[128 = 0]

vulu_kiz: [ 84 141 125 121 165 124 158 133 151 141  78 166 150 115 166 123 149 138
 116 163 101 111 157 156 112 159 101 105 114 162 143 106 133 136 134 143
 141 153 122 159 137 104 175 158  81 116 101 115 144 135 136  90 100 147
 130 136 144 157  83 131  89 103 124 149 102 122 139 162 133 142  94 118
 116 139 125 101  79 146 109 141 130 134 127 170  98 182 118 106 114 130
 157 129 136 102 117 148 136 127 164 114 108 111  69 124 139 131  90 174
 163  91 104 103  94 142 109 143 138  71 114 161 103 171 141]
rere_zodap: [107 142  93 135 136 173 122 135 102 106 163 112 137 145 154  89 112  79
 142 150 125 116 169 137 181 166 129  92 121 142  92 116 165 159 159 136
 188 111 137 120 150 133 141 171  71 113 104 186 136 162 154 110  85 135
 149  91 162 157 101 133  91 136 192 104 124 107 138  75 126 100 118 137
 132 172  82  68 130 130  91 191 129 166  83 119 127 120 120 140 139 139
  91 126 142  89 147 112  87 162  88 136 144 126 102 113 169 120 162 128
 167  98 132 155 145 135 116 140 160 136 170 172  94  85 116]
sibop_ratok: [ 89 152 168 133 159 117 134 123 102 135 120 146 104 164 124 143 192 103
 163 162  67 113 160 113 106 131 140 133 154 144 143 146  86 154 109 124
 137 158 160   4  27 126 131  95  91 150 129 172 128  95 167 124  92  95
 170 186 149 149 170 145 124 109  55 156 150 103 141 125 101 154 138 112
 111 177 188 104 130 164 157  64  74 119  89 177  79 110 118 100 145 141
 134  86 118 137 114 167 154  89 157 108 125  62 159 196 175  69 119  85
 148 138 120 124 168 122 104 150  91  80 118 141 109  92 104]
mopen_pimif: [107 179 163 137 109 139 134  82 176 147 143  82 148  89 107 105 176 142
 140  92 154 119 143 171 114 159 116 111 118 170 156 138 120 131 143 126
 112 130  86 164 117 125 138 148 151 157 148 156 111 151 142  97 114 121
 116  95 106 123 150 153 124 138  92 163 139 151 118 139 156 150 122 154
 136 138 120 131 145 168 118 147 105 107 135 114 111 109 103 127 137 151
 136 133 110 112 139 112 122 148 115 132 120  87 156 124 152 151 129 143
 103 128 122  97 115 123 134 146 133 134 147 123 113 112 116]
loda_mitat: [108 139  87 169 102  91 112 157  79 124 146 118 144 112 132  95 113 149
 129 144 122 135 106 137 145 140 128 174 110 155 122 146 146 140 110 137
 141 134 136 143 115  89  76 157 171 154 132 130 102 124 125 135 159 136
 102 118  89 135 109 124 133 124 155 145 108  86 158 121 104 134 128 104
 123 150 108 135 122  90 156 173 119 111 162 103 138 117 162 148 107 104
 124 175 142 111 134 173 171 142 138 179 126 155 136  86 118 104 115 119
 190 154 115 152 149 134 121 134  83 131 157 125  83 115  59]
kedol_fal: [139 135  94  99 125 108 130 128 155 112 128 150 137 117 122  85 107 131
 129 105 111 141 121 131 125 163 130 140 119 163 148 126 129 116 137 101
 165 131 128 117  99 125 104 113 145 151 160 174 142 113 127 131  82 108
  91 122 120 141 122 164 141 142 122 129 127 116 112 105 128 144 112 129
  94 141  94  95  81 125 115 134 140 130 139 149 106 113 110 149 160 122
 140 197 132 166 117 105  94 127 136 144 137 170 147 127  99 142 144 129
 132 146 141 119 136 129 125 124 107  96  82 150 152 141 111]
[ 98  91  84 110 128 154 121 119 118 171 108 110 110 147 114 105 150 171
 152 107 143 134 159  94 154 123 142 134 136 137 113 111  87 124  97 138
 162 152  76 142 142 124 125  54 115 133 131  85 141 137  97 122 105 111
 105 140 167 142 142 151 140 143 115 103 137 159  98  95 150 135 126 151
 143 161  77 138 112 106 148 162 103 118 111  90  96 166  95 163  83 155
  85  99 108 100  78 103 131 146 110 128 173 122 166 118 171 121 156 107
 100 133 163 135 140 131 164 145 130 113 132 106 152  85 126]	vulu_kiz
rere_zodap: [134 114 158 114  82 135 131 111 144 168 136 130 125 166 129 120 113 102
 157  82 132 116 134 105 138  90 147 103 126 113 101 140 123 135 105 151
 132 108 108 140  81 119 106 182 128 175 151 112 182 156 130 104 148 108
 158  97 131 168  55 147 110 134 150 115 128 137 133 136 125 127  93 105
 136 119 126 121  96 134 146 136  77 114 105 110 124 101 124 129 132 114
 125 116 152 101 142 142 152 148 143 111 141  82 181 163 145  83 108 136
 139 106 126 112 159 153 151 112 171 121 157 140 150  80 129]
kedol_fal: [ 90 100  78 140 129 106  87 136 126 157 153 152  97 171 163 131 150 143
 111 118 140 121 140 135 115  70 114 119  66 141 124  89 167 131 110 116
 127 119 151 113 150 145 122 124 172 147 128 126 124  70 171 152 147 151
 110 153 102 138 102 123 115 160 112 125 156 133 126 140 134 183 143 120
 124 116 123 161  89 124 172 153 149 120 108 127 135  91 124 131 142 144
 157 101 144 139 130  65 145 128 110 129  94 128  75 106 135 121 108 100
 124 111 147  95 145 121 131 115 164 107 127  90 145 113 132]
[146 134 133 154 136 173 110  80 101 153 105  97 164 112 135 123 130 115
 108 188 159  78 101 139 130 158 125 157 162  99 141 134 208 137 136 153
  93 130 155 137 171 149 124 163 107  75 150  75 157 133 121 103 124 167
 102 128 133 124 121 110 155 110  99 145 164 145 109 113 106 117 142  82
 142 163 123  95 158 124 114 158 125 167 147 109 185 134 168 123 147 132
 122 128  83 110 141 126 135 167 113 169 116 136  74 127 103 111 124 128
  80 102 105 147 143 110 155 115 156 159 144 104 135  98 150]	kedol_fal
zor_neso: [117  88 142  97 156  86 136 166 141 142  92 154 108  79 169 149 146 163
 117 102 153  82 114 178  77 115 121 139 122 122 161 173 149 121 173 247
 102 131 114  78  68 148 109 157 103 122 151 110 167 139 137 144 176 113
 160 145 133 114 156 152  57 156 111 150 127 148 104 116 118 150  97 120
 128 133 110 117 135  85  89 131 104 127 146 147 112 116 175  89 114 131
 175 163  82 114 153 122 172 138 123 122 123 175 152 105 108 171 142 188
 113 140 122 157 116 126 114  96 147 178 118 162  98 106 111]
[116 118 149 145 143 119 126 127 119 162 130 113 105 128 113 118 100  95
 120 155 111 114 139  90 113 168 149 131 144 128 158  94 120 153 147 105
 139  97 131 135 142 114 107 105 151 146 112 110 159 113 103 128 136 147
 136 172 141 180 145 122 117 145  88 160 132 131 184 151 144 102 122 136
 108  94 100 152 166 147 125 113 135 139  83 140 145 129  83 151 151 138
 120 126 149 134 145 121 145 136 132 129 162 147 118 129  90 160 150 145
 126 120 114 123 136 105 132 181 178  97 126 102 184 137 116]	rere_zodap
mopen_pimif: [138 150 143 167 131 122 167 142  83 141 118 102 132 128  98 108 134 169
 127 174 147 113 124 151 121 173 127 139 115 149  95 118 117 172 101 119
  73 177 114 135 123 153 174 118 165 106 127 150 120 138 140 104 149 170
 153  99  57 112 131 131 131 158 129  57  74  78 109 145 104 120 185  98
  89  98 122 183 113 130  91 128 144  78  77 146 162 119 136 160 144 151
 174 135 112 177 131 127 132 146 128  96 144 139 108 123 140 159 136 123
 115  86 168  84 146 211  98 138 128  87 153 141 121  98 184]
[134 207 124 133 163 128 102 159 121 152 106 132 163 154 142 141 110 170
 128 129  81 121  72 140 126 129 122 117 135 120 139 128 169  98 140 105
 133 151 145 141 137 172 146 109 121 125 130 181 148 155 137 122 164 133
 160 118 128 143 136  97 109 149 148 133 111 166 147 107 111 154 119 145
 135  75 102 127 117 151 139 111 112 168 183 130 141 143 134 138 126 151
 122 110 109 173 154 142 115  75 122 137 113 130 105 149 144 136 115 154
 166 105 122 112 121 136 142 111 118 123 153  94 115 131 141]	vulu_kiz
rigub_susal: [ 93 128 129 126 146 110 149 110 127  87 113 124 130 141  77 176 149 143
 148  89 103 169 110 154 162 109 138 132 148 145 116 158 180 106 139 129
 134 155  98 136  57 132 148 104 143 118  99  86 183 147 129 203  95 107
 137 100  69 135 119 171 133 161  83 169 164 168 130 140 128 139 119  95
 105 111 168 129 184 141 129 138 121 117 145 186 120 109  95 113 124 124
  88 141 162  98  95 170 162 139 138  95 109  83 133 122 152 138 123 174
 116  92 103 142 146  95 131 152 133 164 109 178  93  85 176]
[105 102 159  74  75 153 132 144 151 131 133 172 109 143 130 126  97 105
 149 158 111 124 143 116 145 112 151 105 134 135 122 122 115 118 124 123
  97 185 166 120 114 108  75 188  98 124 148 128 110 168 133 144 118 153
 168 109  96 138 131 117  97 175 153 106 138 100 125 145 172 113 116 115
 120 108 103 107 147  88  68 109 111  79 149 172 141 151  95 161 146 104
  97 176 105 156 141 155  97 143 105 135  88 151  99 135 134 114 159 152
 125 138 162 165 114  93 122 126 120  69 124 145 163 110  90]	zor_neso
lis_mufud: [108 146  98 176  75 105 115  88 143  92 143 116  97  93 157  94 139 157
  97 131 149 153 171 187 136 132 111 172  96 141 131  67 169 129  67 105
 103 134 103 159 141 121  95 138 166 130 172 135 135 134 142 153 117  88
 108 152 125 161 150  94 133 134 134 126 173 126 158 121 126 143 129 123
  78 136  58 130 179 168 146 120 142 102 202 121 102 119 105  85 115 131
 129  94 133  90  86 111 155 118 170 117 149  86 129 102 171 129 140 111
 123 157  96 217 137  98  78 148 124 150 125 119 146 156 121]
[129 134  91 106 161 192  95 161 111 101 154 120 142 161 104 179 147  84
 143 105 107 143 144 132 114 102 120 155 142 138 104 145 130 146 104 166
 141 131 146  99 111 144 125 142  89 185 163 146 148 153 116 152 106 117
 169 172 142 113 148 133 116 122  77 131 134  91 125  97 111 121 122 117
 105 146 138  75 123 153 124  90  87 174 105 158 101 118 142  83 174 173
 125 138 173 136 105 150 157  89 142 119 147  99 153 181 130 104 171 140
 160 139 126 131 126  93 153 146  80 138 116 105  98 125 115]	sibop_ratok
[142  92 130 138 121 135 118 142 106 160 162 150 172 120 183 149 140 135
 131  91 118 136 132 116 132 118 128 142 106 106 127 127 150 140  90 185
  63 150 173 131 170 108 100 166 150 130  55  67 145 106  99 122 123 140
 134  91  87 129 160  62 118 128  94 188 140 111 102 121 135 113 110  74
 168  61 129 177 107 128 157 182 163 146 155 133 168 122  60 133 142 152
 123 144 124 109 127 116 138 102 136 125 128  96 102  98 131  92 108  82
 139 119  92 162 140 169 106 119 125 158 135  80 101 119  95]	kedol_fal
[113 111 164 131 131 146 122 183 127 140 100 170 137  95 121 126 138 114
  96  98 165 158 122  88 119 152  85 124 103  88 114 126 123 118 116 120
 127 104 113 105 125 118 123 148 136 186 132  99  70 122  82 117 109 108
 132 118 134 113 158 108 147  62 126 160  95 107 100 135 108 133  94 133
 140 112 156 122 113 135 132 104 168 162 120 141 142 114 135 118 163 158
 114 155 140  80 130 124 126 145 132 147 101  83 163  97 138 101 142 158
 139 102 127 139 120 128 129  97 122 156  94 117 129 169 146]	zor_neso
[120 132 168 143 118  96 130 113 142 152 109 163 134 131 139 117 105 130
  83 110 142 141 133 147 148 186 153 151 134 104 116  86 136 140 130 124
 102 142 138 105 122 127 134 164 157 126 178 133 180  96 119 161 126  88
 127 164 142 115 145 141 146 146 149 134 103 129  88 131 120 118 131 167
 130  85 103 175 122 145 154  86 130 135 147 157  94 163 130 121 120 130
 134 146  82 102  97 124 154 142 140 147 123  93 131 186  94 192 113 121
 117 110 119  97 115 177  84  90 134 134  86 112 115 107 152]	rere_zodap
[122  87 139 135  98 164 100 133 150 104 123 136 162 175 149  62 104 169
 100  75 126 107 118 126 124 160 179  94 106 124 104 150 108  93 140 122
 154 110 114 148 150 108 123 138 113 149 110  79  96 129 100 149 142 148
  96  88  84 108  96 100 139 160 171 126 132 135 100 139 111 168 121 147
 151 132 112 136 138 102 105 105 180 115  83 116 139 141 144 162 136  92
 148 117 139 105 145  68 133 155 104  88 135 143  88  77 127 143 128 146
 106  81 130 142 104 133 131 106 150 107 113 118 139 136 117]	sibop_ratok
lis_mufud: [140 119 111 116  91 137  93 156 154 119 142 117 111 125 140 112 109 109
 147  96 124  93 133 142 120 120 141 138  93  94 137 139 157 177 175 106
 143 112 163 122 158 138 117 166 119 102 129 109 141 122 114 173 131 140
 129 109 157 124 128 113 161 135 106 138  98 141 131  84 136 131 181 130
  79  93 140 109 128 146 117 114 116 177 158  83 146 161 133 130 131 126
 109 147 122 131 115  84 134 131 172 112  80 105  82 114 181 123 123 135
 132 135 129 152 143 118 132 147 127  78 136 133 139 133 133]
[120 133 123 131 172  85 104  96  86 130 145 134 138 153 159 142 186 129
 143 140 142  80 135 142 106 127 143 124 130 127 157 140 142 137 137 146
 108 123 180 133 145 136 133 192 104  85 137  98 142 111 144 139 122 135
 130 107  91 116 143 107 175 170 122 108 138 112 133 121 132 124 145 113
 114 119 121 108 128 130 139 131 123 156 153 140 181 156 130 115 134 168
 112 127 117 169 124 107 129 140 124 133 134 124 107  95 120 119 116 114
 141 165 116 144 127 144 163 119 109 150 116 114 109 126 117]	kedol_fal
[147 135  92 137 157 101 148 100 113 103 120 123 138 110 116 142 149 115
 174  96 130 116 129 149 145 136 131 144  94 169 134 151 110 118 110 180
 125 151 107 155 114 140 127 105 120 157  98 165 121 159  90 150 147 106
 140 137 132 134 107 126 135 116 110 117 151 119 112 144  56  87 156 128
 153 169 135 147 149  63 102 162 196 132 207 119 122 108 124 172 135 135
 123 123 138 115 135 146 157 130 164 110 138 105 125 112 109  77 141 112
 168 138  92 134  92 132 116 122 109 119 113 131 100 140 205]	rere_zodap
refut_vemug: [155  91 145 125  86 100 175 133 145 113 127 139 129 147 112  86 107 119
 146 115 114 155 168 155 122 150 121 134 110 135 109 147 135 122  97 141
 150 122 146 162 143 138 168  93 128 118 105 141 136 118 131 105 118 180
 139 155 115 140 148 129 107 122 135 143 124 132 171 127 124 111 170 131
 120 145 164 138 125 132 156 122 133 120 123 138 112  95 148 135 128 198
  86 126 135 134 159 151  88 157 114 109 107 164 149 130 132 155 177 136
 126 130 130 119 108 122 159 130 108 134 115 124 157 112  83]
[ 93 141  99 191  96 101 156 194  75 100 101 175 103 143  86 106 190 174
 142 112 117  89 116 151 151 131 147 179 150 158  55 133 145 131 100 139
  86 179  94 106 109 124 139 139 182 123 110  93 117 104 148 108 159 141
 172 139 140 131 144  85 130 142 169  71 131 108 146 100 150 112 146 100
 107  94 135 161 136 159 146 138 141 147 126 109 134 182 138 172 161 124
 131 107 110 185  96 135 118 109 109 126 138 132 107 130 115 112 121 116
 153  76 172  60 135 168 147 117 112 152 159  94 100  89 172]	mopen_pimif
rigub_susal: [203 126  94 148 136  98 142 115 141 112 145 121 107 106 103 127 151  94
 115 170 130 102 108 153 105 114 119 121 119 155 122 139 119 118 126 147
 161  96 156  71 113 134 111  84  98 124 160 110 107 110 160 127 150 146
  83 129 139 108 104 127 104 127 104  81 107 154 138 168 114 156 117 169
 119 142 121 104 146 146 113 106 140 103 215  62 124 141 106 138 121 166
  59  80 112 120  85 162 133 110 141 132 158  96 114 172 195 101 131 111
 123  77 144 166 141  97 135 116 112 133  79 190 135 158 130]
[113 113 142 120 143  94 171 120 107 127  99 120 114 137 120 138 160 126
  83 103 163 127 120 113  73  71 116 188 118 133 147 114 104 118 144  84
 108 107 113 159 175 150 106 132 175 124  91 166 111 130 150 157 167 138
 122 129 123  76 150 125 157 165 122 114  94 116 141 141 176 122 126 125
 138 121 136 180 105 143 156  60 139  89 124 112 112 140 120 142  80 106
 152  93  97 166  94 132 102 147 142 130 144 139  97 136  98 156 111 119
 105 148 138 132 153 130 115 187 111 148 125 169 165 115 182]	rere_zodap
[133 102 131 124 136 124 112 127 125 136 126 125 109 109 116  72 144 169
 139 132 105 130 119 123 139 129  94 124 113  95  98 105 126 148 126 145
 100 146 132 100 135 132 150 109 160 155 104 114 189 138 109  90 170  79
 123 153 128 177 125 180 139 135 112 114 125 146 149 144 129 187 157 131
 105 138 167 113 128 117 139 126  92 157 120 139 139 109 107 115 139 162
 140 149 130 132 128 136 145 157 132 121 138  87 168 128 117 113 116 113
 141 135 128 123 152 154  66 137 125 156 122 102 150 138 110]	rere_zodap
[130 108 160 134 161  74 182  85 132 129 136 106  83 105 118 152 181 109
  59 102 137 103 126 107  83 139 125 178 128 101 167 106 123  95  91 105
 118 134 132 146 188 101 126 141 160  93 137 120 126  93 134 166 164  91
 165 153 164 108 161 125 115 122  66 152 189 133 167 128 116 104 144 120
 161  92 196 198 135 137 135 116 152 101 158  86 149 133 138 147  94 170
 126 131 124 182 108 120 124 113 136 105 129 145 124  96  75 153 131 123
 122 145 154 161  89 108  79 123 153 163  93 174 145 145 164]	rere_zodap
sibop_ratok: [131 158 143 129 133 140 142 113 153 151 168 112 167 120 106 147 174 104
  95 156 157 114 150 114 115 115  86 107 150 118  82 160 112 130  94 161
 137 109 134  70  74 136 142 146 113 119 167 144 100 127 138 115  88 132
 136 160 199 122 136 125 139  90  96 168 120 116 112 120 176 128 113 132
  91 116 164 127 134 110 124 126 152 126 146  96 142 144 161 114 164 119
 133 162 117 144 114 149 150 147 146 123 117 105 121 113 148 143 124  86
  87 136 143 109 140 147 126 125 103  69 110 129 112 117 125]
[125  63 185 147 107 133 142 124 108 163 109 118 107 118 150 125 137 159
 157 110 126 143 118  95 157  90 123  87  64 118 116 117 137 150 168 141
 128 143 138 125 118 121  87 146  95 121 155  93  97 163 181 135 153 107
 101 132 121 161 107 160 106 100 119 107 129 130 118 155 145 133 139 136
 139 128 130  83 137 153 115  86 127 158 120 114 128  73 102 119 138 100
 123 117 152  92 175 125 141 160 100 118 138 112 122 121 115 121 111 138
 121 140 118 116 184 107 103 149 127 152 171 127 131 113 133]	rere_zodap
[143 129 131 147 140 128 149 113  91 133 103 162 146 131 138 150 125 125
 128 121 141 157 104 166 155 164 117 132 149 117 146 138 134 140 156 131
 127 146 129 138 175 143 111 135 172 114 117 115  96 149 126 146 178 135
  85 120 124  97 122 106 148 106 141 106 125 125  96 145 140 135 114 112
 170 108 100 150 115 105 120 160 175 111 135 110 131 132 151 112  85 138
 119 139 124 122 156 126 157 165 128 144 144 155  88  95 151 152 102 116
 119 120 148 125 138 140 123 120 167 143 133 144 168 143 172]	sibop_ratok
[158 136 116 153 164 137 133 127 127 162 142 102 133  76 151 131 151  78
 147 127 113 149 159 109 168 166 131  90 170 159 130 174 128 135 107 160
 106  99 128  49  69 120 100 158  80 124 114 132 146 114 141 123  54 134
 132 192 135 158 120 137 136 136  95 144 132 132 128  96 134 128 131 124
  60 165 185 163 108 139 118 120  89 123 146 126  85 117 136 114 160 151
 131 104 130 123 106 157 158  97 133 136  82  54 136 162 127  57  96  97
 155 180 128  85 124 103  99 150  81  93 115 163 115 103 118]	sibop_ratok
